Here is a tiny trained network, its code and every weight. The questions are about switching its units off for an input and a target symbol, where a switched-off unit gives its printed mean instead of its output.

import numpy as np


def w(rows, s, z=0):
    codes = np.array(rows[::2]) - 128.0
    scale = np.full(codes.shape[1], s)
    scale[-1] = z or s
    return codes * scale


def norm(h):
    return h / np.sqrt((h * h).mean(-1, keepdims=True) + 1e-5)


def f(y):
    return np.maximum(y, 0)


def softmax(a):
    e = np.exp(a - a.max(-1, keepdims=True))
    return e / e.sum(-1, keepdims=True)


def log_softmax(a):
    a = a - a.max(-1, keepdims=True)
    return a - np.log(np.exp(a).sum(-1, keepdims=True))


def net(x, mask):
    ids = ['ΓΔΞΣΨαβεμπτφω'.index(c) for c in x.split()]
    T = len(ids)
    res = E[ids] + P[:T]
    q, k, v = (norm(res) @ M[0].T for M in (Q, K, V))
    z = softmax(np.where(np.tri(T) > 0, q @ k.T / 3**0.5, -1e9)) @ v
    res = res + np.where(mask[0], z, O[0][:, -1]) @ O[0][:, :-1]
    y = f(norm(res) @ A[0][:, :-1].T + A[0][:, -1])
    res = res + np.where(mask[1:9], y, B[0][:, -1]) @ B[0][:, :-1]
    return log_softmax(norm(res)[-1] @ U[:, :-1].T + U[:, -1])


Q, K, V, O, A, B = {}, {}, {}, {}, {}, {}
E = w([
[215,96,110,68,180,86],'Γ',
[130,209,7,140,222,79],'Δ',
[82,196,153,184,223,103],'Ξ',
[100,173,11,144,67,50],'Σ',
[126,45,127,220,82,186],'Ψ',
[158,114,100,249,147,110],'α',
[150,58,53,99,186,90],'β',
[93,62,221,163,146,61],'ε',
[188,52,148,100,43,148],'μ',
[190,182,117,107,129,114],'π',
[195,183,133,119,156,134],'τ',
[206,161,68,165,174,163],'φ',
[236,132,52,70,195,177],'ω',
],0.015)
P = w([
[121,147,234,98,112,253],'0',
[229,109,81,88,63,117],'1',
[185,91,120,195,23,99],'2',
[164,100,117,174,58,58],'3',
[138,92,114,155,33,61],'4',
[172,127,93,112,41,102],'5',
[174,173,108,100,51,95],'6',
[169,176,99,83,53,99],'7',
],0.0063)
Q[0] = w([
[154,184,126,150,162,2],'H0',
[148,193,164,24,203,138],'H0',
[91,145,126,101,45,217],'H0',
],0.0071)
K[0] = w([
[82,154,146,121,134,151],'H0',
[112,161,118,105,137,70],'H0',
[184,52,10,167,89,161],'H0',
],0.011)
V[0] = w([
[44,227,190,107,101,115],'H0',
[164,79,215,111,255,130],'H0',
[201,208,253,110,87,90],'H0',
],0.0074)
O[0] = w([
[124,95,94,176,88,164,3],'H0',
[25,248,195,88,55,46,161],'H0',
[98,175,74,171,10,163,216],'H0',
],0.012,0.0034)
A[0] = w([
[139,101,228,69,125,208,129],'N0',
[144,115,193,126,226,254,166],'N1',
[194,121,68,137,23,18,191],'N2',
[175,170,134,192,216,45,136],'N3',
[221,101,17,128,121,32,140],'N4',
[174,52,91,150,35,154,28],'N5',
[115,22,78,211,169,218,4],'N6',
[200,149,73,102,231,70,53],'N7',
],0.0084,0.0014)
B[0] = w([
[153,92,219,218,238,75,141],'N0',
[133,82,48,239,115,122,159],'N1',
[164,153,115,3,135,158,255],'N2',
[148,82,138,39,178,205,195],'N3',
[135,166,98,68,84,187,251],'N4',
[193,68,167,169,128,165,175],'N5',
[160,53,48,204,106,49,164],'N6',
[81,140,28,45,121,97,213],'N7',
],0.0078,0.0096)
U = w([
[161,210,104,143,177,177,85],'Γ',
[66,120,229,94,72,105,253],'Δ',
[96,125,65,119,190,157,71],'Ξ',
[25,225,106,191,95,176,148],'Σ',
[140,173,134,115,144,140,104],'Ψ',
[131,117,86,78,160,127,62],'α',
[177,57,223,87,182,216,255],'β',
[149,169,110,150,76,162,49],'ε',
[90,107,161,53,212,114,33],'μ',
[131,145,91,151,49,122,11],'π',
[93,92,105,120,86,254,51],'τ',
[169,41,72,206,157,95,251],'φ',
[158,178,140,75,219,118,86],'ω',
],0.0092,0.0047)

Each question gives the input, a string of symbols that net reads in full, and the target symbol t.
The units are the heads (3 rows each of Q, K, V and O) and the neurons (one row each of A and B). Each row of codes is followed by its name. A weight is (code - 128) times the scale printed after its matrix; where a second scale follows, it is the last column's (O, A, B and U).
mask holds one flag per unit, heads first, then neurons. A switched-off unit (its flag False) gives its mean, the last column of its rows in O or B, instead of its output. The means were averaged over made-up inputs and are rounded, as every weight is.
A unit's drop is (log p(t) with every unit on - log p(t) with that unit switched off) / (log p(t) with every unit on - log p(t) with every unit switched off).
The circuit of an input: a set's keep is (log p(t) with only the set's units on - log p(t) with every unit switched off) / (log p(t) with every unit on - log p(t) with every unit switched off). Starting from all 9 units, units are removed one at a time, each time the one whose removal leaves the highest keep (on an exact tie, the one counted first), for as long as the keep stays at least 0.8.
units of the circuit, in order: the units of the circuit, biggest drop first
k most important neurons: the k neurons with the biggest drops, biggest first
drop of u: that unit's drop, to one decimal
input Σ π α Ψ α α Δ, target φ: units of the circuit, in order	[H0]
input Σ Σ α α ω μ Δ α, target φ: units of the circuit, in order	[H0, N6]
input α Γ Δ Ψ φ φ μ, target β: units of the circuit, in order	[N0, H0]
input Σ Σ Δ φ ω Ψ, target φ: units of the circuit, in order	[H0, N6]
input Σ Σ α α Δ, target φ: 2 most important neurons	[N6, N2]
input Δ Σ Δ α φ, target φ: units of the circuit, in order	[H0, N6]
input Σ α β, target φ: units of the circuit, in order	[H0, N6]
input α ω α, target β: units of the circuit, in order	[N3, H0]
input α Ξ α, target β: units of the circuit, in order	[N3, N7, H0]
input Σ Ψ π, target φ: units of the circuit, in order	[H0, N6]
input ε β ω α α, target Σ: drop of H0	1.5
input Σ μ τ, target φ: drop of H0	1.3
input ε ε Ξ, target Σ: drop of H0	1.6
input ε α Ξ Δ, target Σ: drop of N3	0.0
input Σ Δ Σ ω, target φ: most important neuron	[N6]
